Each row is followed by its group and then its class within the group.
[-4, 6, 6, -1, -4, 5, 6, -6, 5, 10, 7, -9, 1, 2, -6, 0, 4, -2, 7, 6, 2, 11, 0, -4, 5, 2, 8, -6, 16] : F/lc
[-7, -4, 16, 0, -9, 7, -14, -20, -8, -11, 3, -2, 12, -1, -13, 1, 1, -7, 0, -1, 5, -1, -12, 9, 4, 1, 7, -12, 8] : Z/dr
[-2, 4, 13, 3, -6, 0, -12, -14, -8, -12, -5, -2, -4, 9, -15, -9, 8, -4, 4, -11, 3, 1, -6, -2, 16, 0, 8, -11, 7] : Z/dr
[-7, 10, 12, 5, -7, 1, -10, -12, 3, -2, 0, -5, 6, 4, -6, -3, -1, -6, 3, -3, 2, 3, -8, -2, 4, 2, 8, -8, 4] : Z/dr
[-22, 0, 9, -5, 4, 11, 11, -24, 15, 34, 5, -11, 32, -6, -1, -1, -14, -4, 7, 13, 7, -4, -7, 2, -4, 13, 9, -14, -1] : F/Bz
[-19, -6, 14, -8, 8, 13, 12, -31, 17, 30, 4, -16, 32, -9, 6, 4, -11, -7, 6, 19, 16, -11, -2, 12, -1, 17, 19, -23, 3] : F/lc
[-7, 11, 6, 5, -4, 1, -3, 19, 10, 11, 15, -5, 3, -3, 9, -9, 1, 4, 10, 0, -3, 0, -6, 11, 16, 10, -6, -3, 15] : F/Bz
[-2, -5, 4, -6, 2, 5, 9, -10, -2, 12, 7, -6, 14, -2, 1, -3, 0, -3, 6, 4, 2, 7, -9, 3, 6, 6, 9, -8, 16] : F/lc
[-13, 23, 14, 11, -7, -5, -26, -3, 15, 3, -1, 5, 1, 7, -8, -19, -2, 2, 7, -6, -5, -2, -11, -13, 11, 7, -3, -9, -6] : Z/dr
[-4, -8, 4, -6, 1, 8, 15, -12, -4, 16, 11, 1, 24, -1, 5, -6, -8, 2, 11, 6, 4, -3, -11, 7, 0, 11, 7, -4, 7] : F/Bz
[-1, 11, 8, 3, -9, 1, -14, -8, -10, -14, 0, 5, -2, 9, -16, -9, 1, 0, 5, -11, 0, 3, -6, -3, 8, 5, 13, -4, 6] : Z/dr
[1, 11, 1, -1, -2, 4, 3, 8, -2, -1, 2, -12, -4, 5, -2, 3, 6, 1, 4, -1, 5, 13, 4, 4, 5, 3, 11, 1, 17] : F/lc
[0, 3, 7, -4, -3, 4, 5, -10, -6, 8, 5, 0, 7, 5, -2, -7, 1, -3, -3, 2, 1, 6, -3, -6, 4, 7, 9, -5, 18] : F/lc
[15, -13, -8, -20, -13, 6, 4, -13, -42, -34, 5, 1, 2, 5, -24, 12, 4, 1, -2, -10, 3, 12, 1, 16, -11, -4, 15, 6, 21] : Z/dr
[-8, 9, 5, 3, 1, 7, 10, 1, 11, 18, 5, -3, 8, -4, 1, -10, -10, 0, 7, 3, -1, 1, -2, -2, 1, 10, 5, 0, 6] : F/Bz
[4, -19, 5, -14, -3, 11, 16, -23, -21, -8, 10, -9, 15, -8, -6, 7, 4, -3, 4, 6, 12, -2, -6, 19, -2, 7, 15, -10, 23] : F/lc
[-4, 7, -4, -2, -9, 7, 7, 7, -2, 8, 11, -1, 11, 5, 16, -2, -5, 5, 5, 3, -7, 15, -8, -3, -2, 6, 1, 5, 13] : F/Bz
[-3, -2, 9, 2, -11, 7, -8, -8, -12, -8, 3, 3, 12, 5, -11, -10, -3, -3, 5, -5, 0, -2, 5, 5, 4, 6, 8, -5, 12] : Z/dr
[-13, 18, 18, 15, -3, -4, -13, 2, 23, 23, 11, 8, 11, -5, 15, -18, -6, 12, 12, 2, -3, -6, -11, -9, 20, 11, -14, -11, -7] : F/Bz
[8, 9, 10, 1, -15, 3, -17, 12, -26, -38, 26, -4, -12, 6, -8, -5, 15, 0, -2, -14, -1, 3, -9, 21, 9, 3, 1, 6, 27] : Z/th
[-9, 5, 4, 1, -2, 1, 7, 0, 7, 14, 11, 0, 11, -1, 6, -5, -1, 0, 10, 4, -4, 2, 2, -2, 6, 6, 4, -6, 10] : F/Bz
[-3, 14, 10, 8, -4, -4, 0, -30, 7, 16, 7, 2, 3, 7, -1, -14, 5, 2, 14, -2, -2, 7, -6, -11, 14, 3, 2, -8, 13] : F/lc
[4, 1, 2, 3, -13, 3, -8, -3, -17, -23, -2, 4, -3, 10, -11, -11, 0, 0, -3, -9, -5, 4, -10, 0, 0, -2, 7, 3, 10] : Z/th
[-3, 6, 5, 3, -4, 3, 6, 7, 1, 11, 16, 8, 8, 4, 1, -18, -4, 8, 10, 5, -12, -4, -14, -5, 6, 6, -4, 1, 6] : F/Bz
[-4, 10, 8, -2, -8, 5, 12, 9, 6, 12, 14, -4, -1, -8, -6, -3, 4, 8, 7, 9, -4, 6, -2, 4, 5, 0, 3, -3, 16] : F/lc
[-5, 5, 2, -4, -10, 6, 9, -2, 0, 3, 11, -7, 5, -1, -6, 1, 4, 5, 5, 5, -1, 7, -3, 3, 3, 2, 7, -1, 14] : F/lc
[-16, 11, 16, 7, -4, 4, 1, -1, 17, 15, 16, -7, 9, -16, 6, -6, 0, 5, 10, 10, -1, -3, -11, 14, 14, 9, -9, -15, 7] : F/Bz
[0, 3, -3, -2, -3, 2, 9, 5, 2, 18, 5, 6, 8, 8, 5, -7, -7, 4, 8, 2, -6, 12, 1, -11, -2, 6, 5, 7, 8] : F/Bz
[0, 15, -2, 4, -8, -2, -2, 9, 5, 7, -2, 2, -5, 17, -12, -17, 3, 2, 8, -2, -10, 26, -5, -18, 3, -3, 6, 5, 18] : F/lc
[-20, 3, 16, 1, 1, 11, 2, -11, 14, 22, 14, -8, 26, -11, 12, -5, -8, -1, 6, 9, 6, -14, -13, 15, 10, 15, 0, -16, 1] : F/Bz
[-2, 11, 11, 6, -11, 0, -20, -8, 0, -5, -3, 5, 7, 11, -14, -10, -4, 0, 4, -8, -4, 6, -11, -8, 4, 7, 14, -6, 6] : Z/dr
[-15, 17, 17, 9, 6, 4, -3, -1, 20, 19, 11, -15, 6, -7, 7, 0, 7, 3, 11, 9, 5, 6, -2, 4, 18, 8, -1, -17, 14] : F/lc
[-4, 6, 0, 8, -6, 3, 5, 7, 11, 25, 1, -17, 7, 9, 2, -10, -7, 2, 10, 4, -6, 14, -7, -15, 1, 8, 3, 2, 8] : F/Bz
[4, -7, 1, -8, -9, 4, 5, -15, -21, -15, 7, -1, 12, 0, -7, 9, 1, -4, 4, -1, 5, 7, -4, 9, -2, 1, 5, -1, 15] : Z/dr
[-22, 21, 21, 20, -9, 3, -19, -4, 20, 17, 1, -1, 9, 5, -4, -16, -1, -3, 8, -1, 1, 1, -7, -14, 13, 14, 3, -17, 11] : Z/dr
[-9, 27, 9, 24, -14, -6, -34, 12, 7, -5, -12, 5, -12, 29, -15, -28, -6, -2, 3, -19, -11, 9, -12, -23, 1, 4, 11, 5, -1] : Z/th

Each row is followed by its group and then its class within the group.
[0, 5, 7, 8, 6, 9, 0, 0, 6, 22, 17, 22, 26, -6, 5, -3, -2, 27, -7, 2, 4, 5, 5, -11, 14, 11, -1, -10, -10] : Y/(75)
[7, 12, 16, -3, 9, 17, -10, 4, 3, 7, 18, 7, 34, -10, 5, -4, -1, 9, -8, -2, -8, 7, 3, -8, 2, -8, -2, -9, -5] : Y/(86)
[6, 0, -9, 4, -3, 8, 1, -7, 0, 9, 6, -23, 22, 8, 2, 4, 1, -3, 19, 4, -4, -3, 0, 6, -20, 7, 3, 7, -1] : R/(76)
[-2, -9, 20, 13, 11, 17, 8, 17, -3, -6, 0, -32, 12, 1, -5, 1, -8, -1, -9, 24, 0, -4, 1, -3, -16, 1, 4, 11, -10] : T/(89)
[8, -2, -19, 6, 1, 3, 16, -7, 0, 7, 3, -27, 13, 0, 1, 7, -1, 2, 14, 4, 12, -1, -3, -2, -29, 11, -2, 6, -6] : R/(77)
[-1, 4, 1, 14, -1, 10, -11, 4, 0, 15, 5, 7, 7, -5, -2, 4, -1, 11, -6, 8, -9, 5, 4, -4, 6, 3, 1, -6, 1] : Y/(75)
[16, -3, -17, 1, -4, -1, 3, -15, 2, 2, 5, -19, 17, 8, 1, 4, 3, -3, 20, 8, 6, 2, 2, -2, -21, 12, 9, 14, -9] : R/(76)
[-7, 5, 10, 10, 1, 6, -2, 7, -2, 14, -2, 9, -10, -5, 1, 7, -2, 19, -10, 4, -4, 3, 4, -10, 4, -9, -1, 1, 2] : B/(80)
[10, 8, 15, 3, 9, 20, -12, 17, 1, -4, 11, -1, 22, 6, -7, -1, -7, -1, -7, 13, -6, 10, -1, -8, -1, 0, 9, -2, -6] : T/(71)
[-10, 7, 20, 7, 8, 17, 1, 21, -3, -3, 5, -21, 11, -1, -4, -4, -6, 5, -1, 11, -7, 2, -3, 0, -3, 4, 6, 12, -8] : T/(89)
[-5, 3, 9, 14, 6, 37, 9, 10, -1, 7, 2, -25, 13, 2, -4, -3, -6, -14, -5, 16, -4, 1, 1, -1, -13, -2, 5, 7, -9] : T/(89)
[-2, -1, -11, 20, -8, 9, -15, -7, -2, 25, -3, -12, 17, 4, 3, -5, -13, 9, 30, -8, -9, -4, -4, -5, -14, 13, -4, 18, -5] : R/(77)
[-3, 7, 10, 1, 4, -1, 20, -3, -2, 2, 17, 3, 4, -12, 3, 4, -1, 4, -22, 23, 10, 7, 8, -5, -10, 4, -6, -16, -10] : B/(80)
[2, 1, 5, 7, 5, 14, 8, 5, -4, 8, 9, -16, 14, -5, -4, 1, -6, -17, -9, 12, -2, 2, 15, -2, -5, 5, 3, -6, -11] : T/(71)
[11, 3, -7, 5, 4, -4, 13, -9, 2, 5, 14, -8, 19, 7, 2, 0, -2, 12, -2, 13, 8, 2, 0, -8, -20, 15, 2, 0, -13] : R/(77)
[-4, 0, 18, 1, 8, 13, 0, 22, 0, 2, 16, -11, 20, 1, -9, -2, -9, -1, -12, 20, -3, 18, 3, 1, -1, 19, 11, 1, -10] : T/(71)
[-4, 5, 21, 0, 8, 11, -3, 18, 1, -2, 13, -7, 13, -7, -5, 2, -3, -7, -10, 7, -4, 0, 6, 0, 2, -2, 3, -11, -2] : T/(71)
[5, -1, -2, 4, 1, 0, 6, -14, 2, 4, 2, -14, 18, 8, 5, 2, 3, 6, 30, 9, 12, 3, 7, -9, -11, 11, -3, 2, -9] : R/(77)
[-3, 2, 12, 6, 6, 5, 3, 3, 1, 1, 10, -5, 1, -1, 3, 5, 1, 14, -23, 17, 4, 7, 5, -2, 1, 3, 0, -9, -11] : B/(85)
[16, 6, 0, -1, 0, -2, -11, -7, -4, 22, 16, 16, 23, -8, 1, -1, -2, 12, 1, -6, -2, 6, 4, -1, 4, 5, -3, -14, 4] : Y/(86)
[-10, 3, 23, 12, 4, 19, 0, 15, 4, 6, 7, -11, 11, 0, -7, 1, -10, -1, -18, 19, -5, 0, 4, -2, 3, 2, 3, 0, -11] : T/(71)
